Here is a tiny trained network, its code and every weight. The questions are about switching its units off for an input and a target symbol, where a switched-off unit gives its printed mean instead of its output.

import numpy as np


def w(rows, s, z=0):
    codes = np.array(rows[::2]) - 128.0
    scale = np.full(codes.shape[1], s)
    scale[-1] = z or s
    return codes * scale


def f(y):
    return y / 2 * (1 + np.tanh(0.7978845608 * (y + 0.044715 * y**3)))


def softmax(a):
    e = np.exp(a - a.max(-1, keepdims=True))
    return e / e.sum(-1, keepdims=True)


def log_softmax(a):
    a = a - a.max(-1, keepdims=True)
    return a - np.log(np.exp(a).sum(-1, keepdims=True))


def net(x, mask):
    ids = ['δζηθλμπτψω'.index(c) for c in x.split()]
    T = len(ids)
    res = E[ids] + P[:T]
    q, k, v = (res @ M[0].T for M in (Q, K, V))
    z = softmax(np.where(np.tri(T) > 0, q @ k.T / 3**0.5, -1e9)) @ v
    res = res + np.where(mask[0], z, O[0][:, -1]) @ O[0][:, :-1]
    y = f(res @ A[0][:, :-1].T + A[0][:, -1])
    res = res + np.where(mask[1:13], y, B[0][:, -1]) @ B[0][:, :-1]
    return log_softmax(res[-1] @ U[:, :-1].T + U[:, -1])


Q, K, V, O, A, B = {}, {}, {}, {}, {}, {}
E = w([
[180,179,150,137,188],'δ',
[91,173,25,123,99],'ζ',
[25,207,95,5,218],'η',
[148,155,74,95,112],'θ',
[72,127,163,223,170],'λ',
[190,195,155,66,159],'μ',
[37,155,73,153,56],'π',
[154,192,101,127,163],'τ',
[139,123,187,107,168],'ψ',
[42,245,157,78,53],'ω',
],0.016)
P = w([
[78,63,2,78,153],'0',
[191,193,160,230,130],'1',
[166,208,131,214,145],'2',
[149,217,117,208,153],'3',
[133,225,104,198,156],'4',
[113,235,93,190,149],'5',
[92,252,76,188,146],'6',
],0.0073)
Q[0] = w([
[143,178,96,200,188],'h0',
[107,2,137,146,100],'h0',
[229,69,94,82,162],'h0',
],0.0076)
K[0] = w([
[23,99,153,118,123],'h0',
[246,255,89,193,133],'h0',
[211,249,130,209,224],'h0',
],0.0064)
V[0] = w([
[95,172,134,28,94],'h0',
[135,134,132,143,9],'h0',
[206,61,58,116,137],'h0',
],0.011)
O[0] = w([
[102,132,110,8,130,254],'h0',
[209,96,90,134,63,120],'h0',
[192,187,33,122,253,51],'h0',
],0.014,0.012)
A[0] = w([
[151,87,188,171,229,66],'n0',
[77,143,89,123,65,151],'n1',
[130,210,99,112,121,32],'n2',
[111,179,123,73,130,62],'n3',
[98,200,167,199,192,106],'n4',
[60,70,88,125,150,106],'n5',
[155,90,148,125,245,39],'n6',
[222,153,84,170,170,206],'n7',
[70,201,86,207,150,125],'n8',
[176,101,25,226,100,254],'n9',
[141,48,182,116,158,74],'n10',
[97,142,115,130,113,113],'n11',
],0.011,0.0038)
B[0] = w([
[98,184,176,144,176,138],'n0',
[179,118,169,133,147,253],'n1',
[210,97,100,160,98,174],'n2',
[145,90,89,139,145,239],'n3',
[112,84,135,66,133,167],'n4',
[97,211,144,142,126,155],'n5',
[193,144,214,208,201,147],'n6',
[112,79,118,246,79,154],'n7',
[95,58,128,85,81,163],'n8',
[98,214,101,157,42,139],'n9',
[151,97,82,56,85,126],'n10',
[156,121,129,120,142,169],'n11',
],0.011,0.018)
U = w([
[148,136,158,162,159,97],'δ',
[111,213,131,157,108,254],'ζ',
[149,109,61,139,141,128],'η',
[43,97,113,165,114,102],'θ',
[103,100,26,119,119,83],'λ',
[107,16,69,144,162,78],'μ',
[203,194,123,139,156,114],'π',
[94,127,81,90,171,133],'τ',
[142,247,198,154,141,72],'ψ',
[156,98,109,89,119,117],'ω',
],0.011,0.0082)

Each question gives the input, a string of symbols that net reads in full, and the target symbol t.
The units are the heads (3 rows each of Q, K, V and O) and the neurons (one row each of A and B). Each row of codes is followed by its name. A weight is (code - 128) times the scale printed after its matrix; where a second scale follows, it is the last column's (O, A, B and U).
mask holds one flag per unit, heads first, then neurons. A switched-off unit (its flag False) gives its mean, the last column of its rows in O or B, instead of its output. The means were averaged over made-up inputs and are rounded, as every weight is.
A unit's drop is (log p(t) with every unit on - log p(t) with that unit switched off) / (log p(t) with every unit on - log p(t) with every unit switched off).
The circuit of an input: a set's keep is (log p(t) with only the set's units on - log p(t) with every unit switched off) / (log p(t) with every unit on - log p(t) with every unit switched off). Starting from the 12 units with the biggest drops (on a tie, the unit counted first), units are removed one at a time, each time the one whose removal leaves the highest keep (on an exact tie, the one counted first), for as long as the keep stays at least 0.8.
units of the circuit, in order: the units of the circuit, biggest drop first
unit that matters most: the unit with the biggest drop
top k neurons: the k neurons with the biggest drops, biggest first
drop when u is switched off: that unit's drop, to one decimal
input τ τ π ω λ, target ζ: top neuron -> [n3]
input ζ τ π, target ζ: units of the circuit, in order -> [n9, h0]
input π π ω, target π: units of the circuit, in order -> [h0, n8]
input ζ ζ ζ ζ ζ η δ, target τ: top 2 neurons -> [n1, n7]
input λ τ ω ω λ λ ψ, target θ: units of the circuit, in order -> [h0, n1]
input η λ ω ζ τ η λ, target τ: units of the circuit, in order -> [h0, n4]
input δ η θ δ τ η τ, target τ: units of the circuit, in order -> [h0, n3, n7]
input τ π θ, target ζ: units of the circuit, in order -> [h0, n9, n3]
input η π η π ω δ, target τ: units of the circuit, in order -> [h0, n1]
input δ δ τ, target μ: top 2 neurons -> [n8, n4]
input δ δ λ ζ, target θ: units of the circuit, in order -> [h0, n8, n9]
input θ τ τ δ, target δ: units of the circuit, in order -> [n6, h0, n7]
input μ τ θ θ τ ζ, target λ: units of the circuit, in order -> [h0, n8, n6, n9]
input μ θ μ, target π: units of the circuit, in order -> [h0]
input θ δ ω, target λ: top 3 neurons -> [n1, n6, n8]
input τ μ τ η μ ω ζ, target ζ: units of the circuit, in order -> [h0, n5]
input τ θ ψ, target ψ: top 2 neurons -> [n0, n3]
input δ δ λ τ θ η ω, target ψ: top 3 neurons -> [n1, n8, n4]
input ζ δ ψ ζ, target λ: top 2 neurons -> [n9, n8]
input ζ η ψ, target τ: unit that matters most -> n1
input η τ τ η ζ, target τ: top 2 neurons -> [n5, n3]
input δ δ δ, target δ: top 2 neurons -> [n6, n0]
input η π ζ ζ θ ζ ω, target τ: top 2 neurons -> [n3, n5]
input π ζ θ, target ζ: drop when n10 is switched off -> 0.0
